Below is a small trained network, with its code and all its weights. Each question gives an input and a class and asks what happens when units are switched off, that is, made to give their printed mean instead of their output.

import numpy as np


def w(rows, s, z=0):
    codes = np.array(rows[::2]) - 128.0
    scale = np.full(codes.shape[1], s)
    scale[-1] = z or s
    return codes * scale


def norm(h):
    return h / np.sqrt((h * h).mean(-1, keepdims=True) + 1e-5)


def f(y):
    return np.maximum(y, 0)


def log_softmax(a):
    a = a - a.max(-1, keepdims=True)
    return a - np.log(np.exp(a).sum(-1, keepdims=True))


def net(x, mask):
    res = np.array(x, float).reshape(1, 7) / 4 @ E
    u = 0
    for l in range(3):
        y = f(norm(res) @ A[l][:, :-1].T + A[l][:, -1])
        res = res + np.where(mask[u : u + 7], y, B[l][:, -1]) @ B[l][:, :-1]
        u += 7
    return log_softmax(norm(res)[-1] @ U[:, :-1].T + U[:, -1])


A, B = {}, {}
E = w([
[254,176,176,179,172,104,154,101,226,151,112,111],'x0',
[103,89,153,88,156,108,159,135,145,102,143,134],'x1',
[132,138,114,112,129,93,129,144,119,142,111,143],'x2',
[94,180,189,40,73,128,95,93,196,145,103,156],'x3',
[133,137,120,128,91,132,146,179,134,159,150,128],'x4',
[129,137,127,140,126,150,130,110,118,145,115,115],'x5',
[77,184,194,147,92,103,148,190,77,97,80,153],'x6',
],0.009)
A[0] = w([
[35,93,84,187,83,125,123,143,122,105,126,146,26],'0.n1',
[208,152,226,162,111,111,148,160,137,85,84,175,89],'0.n2',
[188,169,183,145,121,120,182,133,170,121,68,115,77],'0.n3',
[152,227,203,108,142,108,127,108,254,169,130,138,2],'0.n4',
[116,113,146,43,52,152,75,77,163,156,136,157,204],'0.n5',
[73,202,210,126,89,129,120,150,121,87,98,142,176],'0.n6',
[106,71,109,101,95,112,111,90,194,193,152,149,15],'0.n7',
],0.0073,0.0034)
B[0] = w([
[181,106,130,107,220,106,128,108,77,185,178,180,179],'0.n1',
[157,16,164,205,91,161,219,89,178,75,79,130,210],'0.n2',
[186,42,116,132,119,175,175,69,143,83,86,120,207],'0.n3',
[108,137,15,152,166,32,151,46,167,188,223,126,238],'0.n4',
[220,53,135,64,60,135,84,114,64,97,68,143,254],'0.n5',
[44,254,198,141,207,152,70,241,137,187,141,129,235],'0.n6',
[185,85,167,121,131,173,135,145,78,99,49,105,173],'0.n7',
],0.0074)
A[1] = w([
[112,94,58,113,100,90,131,77,84,142,184,112,149],'1.n1',
[146,115,29,122,130,94,106,82,161,121,206,123,87],'1.n2',
[185,74,50,89,176,171,137,113,119,121,152,130,28],'1.n3',
[135,130,152,201,133,91,198,98,188,153,74,149,251],'1.n4',
[201,178,124,131,218,128,148,107,254,171,151,120,175],'1.n5',
[197,139,133,185,141,102,196,153,166,98,97,43,60],'1.n6',
[142,190,119,127,227,113,155,136,131,169,164,178,95],'1.n7',
],0.0087,0.002)
B[1] = w([
[206,73,89,121,183,141,140,87,254,167,62,225,200],'1.n1',
[108,163,246,87,95,74,108,153,147,191,81,95,210],'1.n2',
[38,219,116,144,153,70,134,174,149,199,152,95,234],'1.n3',
[149,73,108,84,77,146,192,83,54,95,193,176,244],'1.n4',
[43,214,63,210,197,57,107,232,26,145,172,113,254],'1.n5',
[213,66,168,137,97,223,150,111,90,99,152,165,227],'1.n6',
[154,142,131,185,173,214,141,131,43,59,148,60,171],'1.n7',
],0.0079,0.0093)
A[2] = w([
[87,254,137,109,83,69,120,104,198,136,171,126,127],'2.n1',
[120,128,91,206,165,119,103,139,64,84,223,132,69],'2.n2',
[133,176,82,107,160,174,136,69,180,144,170,165,124],'2.n3',
[129,128,77,67,143,109,138,96,189,214,127,94,63],'2.n4',
[227,9,48,196,170,90,151,81,184,178,184,92,129],'2.n5',
[104,183,187,108,84,219,8,222,101,60,108,110,2],'2.n6',
[238,92,108,18,38,119,35,53,92,98,104,70,106],'2.n7',
],0.0071,0.0017)
B[2] = w([
[45,193,107,126,218,189,71,229,48,48,123,110,157],'2.n1',
[50,72,28,170,117,181,178,183,68,89,144,97,224],'2.n2',
[71,173,99,134,115,97,62,142,140,187,89,118,150],'2.n3',
[167,139,193,51,100,113,93,86,154,43,137,50,191],'2.n4',
[60,185,183,22,107,145,31,131,253,151,45,71,254],'2.n5',
[107,142,96,104,136,30,61,24,246,182,124,76,189],'2.n6',
[193,25,201,217,31,244,181,81,111,21,163,223,195],'2.n7',
],0.0068,0.0096)
U = w([
[76,189,166,8,181,60,11,108,221,208,74,92,129],'0',
[46,141,70,227,239,100,178,225,21,133,202,93,4],'1',
[244,2,202,106,41,200,184,62,118,53,75,221,216],'2',
],0.0082,0.0021)

Each question gives the input, the list of numbers given to net, and the class t.
The units are the neurons (one row each of A and B). Each row of codes is followed by its name. A weight is (code - 128) times the scale printed after its matrix; where a second scale follows, it is the last column's (A, B and U).
mask holds one flag per neuron, layer by layer. A switched-off neuron (its flag False) gives its mean, the last column of its row in B, instead of its output. The means were averaged over made-up inputs and are rounded, as every weight is.
A unit's drop is (log p(t) with every unit on - log p(t) with that unit switched off) / (log p(t) with every unit on - log p(t) with every unit switched off).
The circuit of an input: a set's keep is (log p(t) with only the set's units on - log p(t) with every unit switched off) / (log p(t) with every unit on - log p(t) with every unit switched off). Starting from the 12 units with the biggest drops (on a tie, the unit counted first), units are removed one at a time, each time the one whose removal leaves the highest keep (on an exact tie, the one counted first), for as long as the keep stays at least 0.8.
units of the circuit, in order: the units of the circuit, biggest drop first
most important unit: the unit with the biggest drop
k most important neurons: the k neurons with the biggest drops, biggest first
k most important neurons of layer l: the k neurons of layer l with the biggest drops, biggest first
drop when u is switched off: that unit's drop, to one decimal
input [8,6,-7,7,-3,2,6], class 1: units of the circuit, in order -> [1.n5 0.n4]
input [2,5,-5,-2,5,-5,8], class 2: most important neuron -> [0.n2]
input [4,2,-5,-1,4,2,3], class 2: 4 most important neurons -> [0.n2 0.n3 1.n6 1.n4]
input [-6,0,-5,2,-8,5,8], class 0: 3 most important neurons -> [2.n6 1.n5 0.n4]
input [-7,7,6,6,-4,-3,-2], class 2: 3 most important neurons -> [2.n7 0.n5 1.n5]
input [7,-1,8,1,8,-8,6], class 1: 2 most important neurons -> [1.n5 0.n4]
input [5,0,3,-1,-5,3,-1], class 1: 4 most important neurons -> [1.n5 0.n5 1.n4 2.n2]
input [-4,-3,-2,2,6,-4,1], class 0: 4 most important neurons -> [0.n6 1.n4 1.n5 2.n6]
input [5,5,0,-3,5,8,-8], class 1: 2 most important neurons -> [1.n5 0.n5]
input [-5,1,-8,5,-3,2,0], class 2: 4 most important neurons -> [0.n5 1.n5 2.n7 1.n3]
input [-1,6,8,1,8,-6,8], class 0: 3 most important neurons -> [0.n4 1.n5 2.n6]
input [1,-1,0,4,-5,2,2], class 1: 2 most important neurons -> [0.n6 0.n4]
input [8,-6,2,-5,5,-5,2], class 2: 3 most important neurons -> [0.n2 1.n6 0.n6]
input [7,4,-7,4,7,8,4], class 1: most important unit -> 1.n5
input [0,-2,6,7,3,-2,-4], class 2: 2 most important neurons -> [0.n5 2.n7]
input [-1,-4,-5,6,-5,7,0], class 2: 2 most important neurons of layer 1 -> [1.n5 1.n3]
input [4,-6,5,8,-1,2,3], class 1: 2 most important neurons of layer 0 -> [0.n4 0.n6]
input [1,0,8,-1,-3,-7,4], class 2: 2 most important neurons of layer 0 -> [0.n2 0.n4]
input [-3,-3,0,-1,-2,7,-2], class 0: drop when 0.n6 is switched off -> 0.6
input [-5,8,5,-1,-3,1,-1], class 0: drop when 0.n6 is switched off -> 1.1
input [-1,-8,6,-3,-7,-8,-4], class 0: drop when 0.n6 is switched off -> 1.5
input [1,-8,2,-3,1,3,4], class 2: units of the circuit, in order -> [1.n5]
input [-3,5,-5,1,4,3,8], class 0: 3 most important neurons of layer 1 -> [1.n5 1.n4 1.n3]
input [-4,-5,-6,-2,8,-5,-1], class 0: 2 most important neurons of layer 1 -> [1.n1 1.n5]
